Below is a small trained network, with its code and all its weights. Each question gives an input and a target symbol and asks what happens when units are switched off, that is, made to give their printed mean instead of their output.

import numpy as np


def w(rows, s, z=0):
    codes = np.array(rows[::2]) - 128.0
    scale = np.full(codes.shape[1], s)
    scale[-1] = z or s
    return codes * scale


def f(y):
    return np.maximum(y, 0)


def softmax(a):
    e = np.exp(a - a.max(-1, keepdims=True))
    return e / e.sum(-1, keepdims=True)


def log_softmax(a):
    a = a - a.max(-1, keepdims=True)
    return a - np.log(np.exp(a).sum(-1, keepdims=True))


def net(x, mask):
    ids = ['αβδεζηθλμξπτφψω'.index(c) for c in x.split()]
    T = len(ids)
    res = E[ids] + P[:T]
    r = res
    for j in range(3):
        rows = slice(2 * j, 2 * j + 2)
        q, k, v = (r @ M[0][rows].T for M in (Q, K, V))
        z = softmax(np.where(np.tri(T) > 0, q @ k.T / 2**0.5, -1e9)) @ v
        o = O[0][rows]
        res = res + np.where(mask[j], z, o[:, -1]) @ o[:, :-1]
    y = f(res @ A[0][:, :-1].T + A[0][:, -1])
    res = res + np.where(mask[3:11], y, B[0][:, -1]) @ B[0][:, :-1]
    return log_softmax(res[-1] @ U[:, :-1].T + U[:, -1])


Q, K, V, O, A, B = {}, {}, {}, {}, {}, {}
E = w([
[162,98,102,68],'α',
[141,87,62,106],'β',
[83,122,145,108],'δ',
[85,133,165,118],'ε',
[209,148,108,4],'ζ',
[121,139,124,150],'η',
[109,102,133,139],'θ',
[60,118,132,108],'λ',
[32,123,45,88],'μ',
[159,44,112,103],'ξ',
[114,195,103,186],'π',
[156,49,156,97],'τ',
[151,208,70,39],'φ',
[125,99,150,119],'ψ',
[184,183,213,179],'ω',
],0.021)
P = w([
[10,161,249,2],'0',
[197,101,101,130],'1',
[191,88,90,137],'2',
[194,86,92,146],'3',
[171,127,80,160],'4',
[169,127,76,162],'5',
[166,126,76,170],'6',
[171,121,82,175],'7',
[178,136,80,195],'8',
[180,127,79,185],'9',
[173,121,83,174],'10',
],0.0096)
Q[0] = w([
[111,37,172,201],'h0',
[124,248,90,100],'h0',
[145,65,76,194],'h1',
[215,61,102,196],'h1',
[121,39,130,110],'h2',
[155,25,209,168],'h2',
],0.011)
K[0] = w([
[6,86,183,110],'h0',
[190,126,26,198],'h0',
[82,124,178,78],'h1',
[61,251,141,144],'h1',
[98,138,96,14],'h2',
[71,192,254,109],'h2',
],0.0079)
V[0] = w([
[195,63,102,113],'h0',
[107,42,252,165],'h0',
[103,222,134,144],'h1',
[177,144,130,141],'h1',
[50,130,60,154],'h2',
[167,167,135,204],'h2',
],0.015)
O[0] = w([
[226,139,116,163,141],'h0',
[96,248,93,132,158],'h0',
[117,169,139,78,106],'h1',
[137,113,212,140,82],'h1',
[108,65,61,144,100],'h2',
[37,135,171,131,8],'h2',
],0.011,0.012)
A[0] = w([
[174,105,107,86,200],'n0',
[89,125,158,190,244],'n1',
[130,155,133,105,56],'n2',
[158,155,125,85,113],'n3',
[148,124,144,139,182],'n4',
[149,6,134,114,167],'n5',
[161,110,122,70,253],'n6',
[134,136,95,66,156],'n7',
],0.014,0.0034)
B[0] = w([
[38,161,239,169,244],'n0',
[220,246,143,122,140],'n1',
[123,32,109,101,149],'n2',
[198,212,70,254,189],'n3',
[48,136,13,124,156],'n4',
[151,191,88,47,253],'n5',
[84,46,224,188,218],'n6',
[97,120,121,224,199],'n7',
],0.0055,0.02)
U = w([
[162,26,159,253,211],'α',
[172,64,113,134,179],'β',
[71,121,87,180,98],'δ',
[73,157,69,137,177],'ε',
[205,69,224,144,9],'ζ',
[53,101,154,174,152],'η',
[70,124,115,181,79],'θ',
[73,102,69,180,19],'λ',
[128,5,40,139,202],'μ',
[188,122,99,172,57],'ξ',
[55,109,169,97,254],'π',
[234,177,44,108,143],'τ',
[137,72,197,46,154],'φ',
[108,150,110,155,59],'ψ',
[122,209,176,66,79],'ω',
],0.0073,0.005)

Each question gives the input, a string of symbols that net reads in full, and the target symbol t.
The units are the heads (2 rows each of Q, K, V and O) and the neurons (one row each of A and B). Each row of codes is followed by its name. A weight is (code - 128) times the scale printed after its matrix; where a second scale follows, it is the last column's (O, A, B and U).
mask holds one flag per unit, heads first, then neurons. A switched-off unit (its flag False) gives its mean, the last column of its rows in O or B, instead of its output. The means were averaged over made-up inputs and are rounded, as every weight is.
A unit's drop is (log p(t) with every unit on - log p(t) with that unit switched off) / (log p(t) with every unit on - log p(t) with every unit switched off).
The circuit of an input: a set's keep is (log p(t) with only the set's units on - log p(t) with every unit switched off) / (log p(t) with every unit on - log p(t) with every unit switched off). Starting from all 11 units, units are removed one at a time, each time the one whose removal leaves the highest keep (on an exact tie, the one counted first), for as long as the keep stays at least 0.8.
circuit, biggest first: the units of the circuit, biggest drop first
unit that matters most: the unit with the biggest drop
k most important neurons: the k neurons with the biggest drops, biggest first
which heads matter: for each layer, one digit per head in row order, 1 if its drop is at least 0.15 and else 0, layers parted by /
input τ ω α η, target τ: circuit, biggest first	(n0 h0)
input μ μ ψ ζ π θ ψ, target μ: which heads matter	101
input τ α α τ ε β τ τ τ φ, target φ: which heads matter	100
input ζ α τ, target ζ: circuit, biggest first	(h2 h0)
input π π ψ ξ, target π: circuit, biggest first	(h0 h1)
input μ μ η, target μ: circuit, biggest first	(h2 h0)
input τ τ μ δ, target τ: which heads matter	100
input φ β ξ μ α τ, target φ: circuit, biggest first	(h0 n5)
input α τ η δ α ζ μ, target μ: 2 most important neurons	(n5 n3)
input τ μ α β ψ α α β ζ, target ζ: circuit, biggest first	(h0)
input ε τ ε δ, target ε: 2 most important neurons	(n6 n0)
input τ τ δ β τ, target τ: circuit, biggest first	(h0 h2)
input τ β μ ε ψ, target τ: circuit, biggest first	(h0 n0)
input τ ω α ζ ε β, target α: unit that matters most	n5
input μ φ π μ η τ δ ω, target ω: circuit, biggest first	(h2 n1)
input φ ζ α τ η α β τ ζ ξ, target φ: which heads matter	100
input τ τ α τ τ τ μ ε, target τ: 3 most important neurons	(n6 n0 n7)
input ε π α ε, target ε: 2 most important neurons	(n6 n0)
input ξ τ δ ξ μ ξ τ ζ μ τ α, target α: circuit, biggest first	(n6 h0)
input ε α α τ α τ τ τ α δ, target τ: unit that matters most	n6
input α ψ α β, target α: which heads matter	001
input τ τ α τ ε, target τ: circuit, biggest first	(h0 n0)
